Here is a tiny trained network, its code and every weight. The questions are about switching its units off for an input and a class, where a switched-off unit gives its printed mean instead of its output.

import numpy as np


def w(rows, s, z=0):
    codes = np.array(rows[::2]) - 128.0
    scale = np.full(codes.shape[1], s)
    scale[-1] = z or s
    return codes * scale


def f(y):
    return np.maximum(y, 0)


def log_softmax(a):
    a = a - a.max(-1, keepdims=True)
    return a - np.log(np.exp(a).sum(-1, keepdims=True))


def net(x, mask):
    res = np.array(x, float).reshape(1, 8) / 4 @ E
    y = f(res @ A[0][:, :-1].T + A[0][:, -1])
    res = res + np.where(mask, y, B[0][:, -1]) @ B[0][:, :-1]
    return log_softmax(res[-1] @ U[:, :-1].T + U[:, -1])


A, B = {}, {}
E = w([
[140,138,118,129],'x0',
[135,133,116,133],'x1',
[116,118,140,129],'x2',
[2,220,55,69],'x3',
[117,121,133,127],'x4',
[163,156,91,139],'x5',
[130,126,130,125],'x6',
[159,15,88,20],'x7',
],0.0089)
A[0] = w([
[95,160,158,245,72],'neuron 1',
[24,188,53,67,54],'neuron 2',
[133,80,99,100,88],'neuron 3',
[161,99,146,162,3],'neuron 4',
[125,45,39,74,49],'neuron 5',
[136,177,83,172,150],'neuron 6',
[103,163,149,223,39],'neuron 7',
[204,73,229,192,233],'neuron 8',
],0.011,0.0062)
B[0] = w([
[162,188,164,101,188],'neuron 1',
[175,2,120,213,211],'neuron 2',
[162,165,169,60,151],'neuron 3',
[145,62,108,185,144],'neuron 4',
[175,142,181,57,174],'neuron 5',
[98,165,141,115,172],'neuron 6',
[183,170,175,108,171],'neuron 7',
[91,114,82,157,248],'neuron 8',
],0.01,0.014)
U = w([
[220,65,79,233,58],'0',
[236,189,255,32,86],'1',
[103,172,43,88,246],'2',
],0.0072,0.011)

Each question gives the input, the list of numbers given to net, and the class t.
The units are the neurons (one row each of A and B). Each row of codes is followed by its name. A weight is (code - 128) times the scale printed after its matrix; where a second scale follows, it is the last column's (A, B and U).
mask holds one flag per neuron, in row order. A switched-off neuron (its flag False) gives its mean, the last column of its row in B, instead of its output. The means were averaged over made-up inputs and are rounded, as every weight is.
A unit's drop is (log p(t) with every unit on - log p(t) with that unit switched off) / (log p(t) with every unit on - log p(t) with every unit switched off).
The circuit of an input: a set's keep is (log p(t) with only the set's units on - log p(t) with every unit switched off) / (log p(t) with every unit on - log p(t) with every unit switched off). Starting from all 8 units, units are removed one at a time, each time the one whose removal leaves the highest keep (on an exact tie, the one counted first), for as long as the keep stays at least 0.8.
units of the circuit, in order: the units of the circuit, biggest drop first
unit that matters most: the unit with the biggest drop
top k neurons: the k neurons with the biggest drops, biggest first
drop of u: that unit's drop, to one decimal
input [4,-3,-1,5,-4,4,-6,-6], class 1: units of the circuit, in order : (neuron 8; neuron 7)
input [-4,0,3,6,0,-6,-1,5], class 0: top 2 neurons : (neuron 2; neuron 1)
input [-2,6,2,4,4,5,8,7], class 1: top 3 neurons : (neuron 5; neuron 8; neuron 3)
input [-6,-1,1,-6,2,5,-2,-8], class 1: unit that matters most : neuron 1
input [3,5,8,0,-3,4,6,5], class 1: top 2 neurons : (neuron 5; neuron 8)
input [0,4,7,2,6,5,-4,-5], class 1: units of the circuit, in order : (neuron 8; neuron 1)
input [3,0,-7,7,-6,-4,-3,7], class 0: top 4 neurons : (neuron 2; neuron 1; neuron 7; neuron 6)
input [4,3,-2,-7,8,8,5,6], class 2: top 3 neurons : (neuron 2; neuron 8; neuron 3)
input [5,-5,-8,-5,-4,-8,1,1], class 2: units of the circuit, in order : (neuron 2; neuron 8)
input [1,-3,-1,-6,-7,6,-2,7], class 1: top 3 neurons : (neuron 5; neuron 2; neuron 3)
input [1,4,-1,6,5,3,3,6], class 0: top 2 neurons : (neuron 2; neuron 1)
input [-2,0,-2,4,-5,-4,6,-3], class 0: top 3 neurons : (neuron 2; neuron 5; neuron 3)
input [-2,-2,3,5,-5,3,-1,7], class 1: top 2 neurons : (neuron 5; neuron 8)
input [7,-8,-3,-5,5,6,-1,1], class 2: units of the circuit, in order : (neuron 2)
input [8,5,-5,-3,8,-8,-5,-3], class 2: top 3 neurons : (neuron 2; neuron 8; neuron 5)
input [5,-8,-5,-3,5,8,2,-3], class 2: top 3 neurons : (neuron 2; neuron 5; neuron 8)
input [7,4,-6,-2,-5,-1,6,-8], class 1: drop of neuron 7 : 0.2
input [-1,-1,1,7,7,6,2,-4], class 0: drop of neuron 7 : 0.0
input [3,-1,5,2,-2,-3,-2,-8], class 1: drop of neuron 1 : 0.1
input [-8,4,3,-3,-5,3,3,-8], class 1: units of the circuit, in order : (neuron 1)
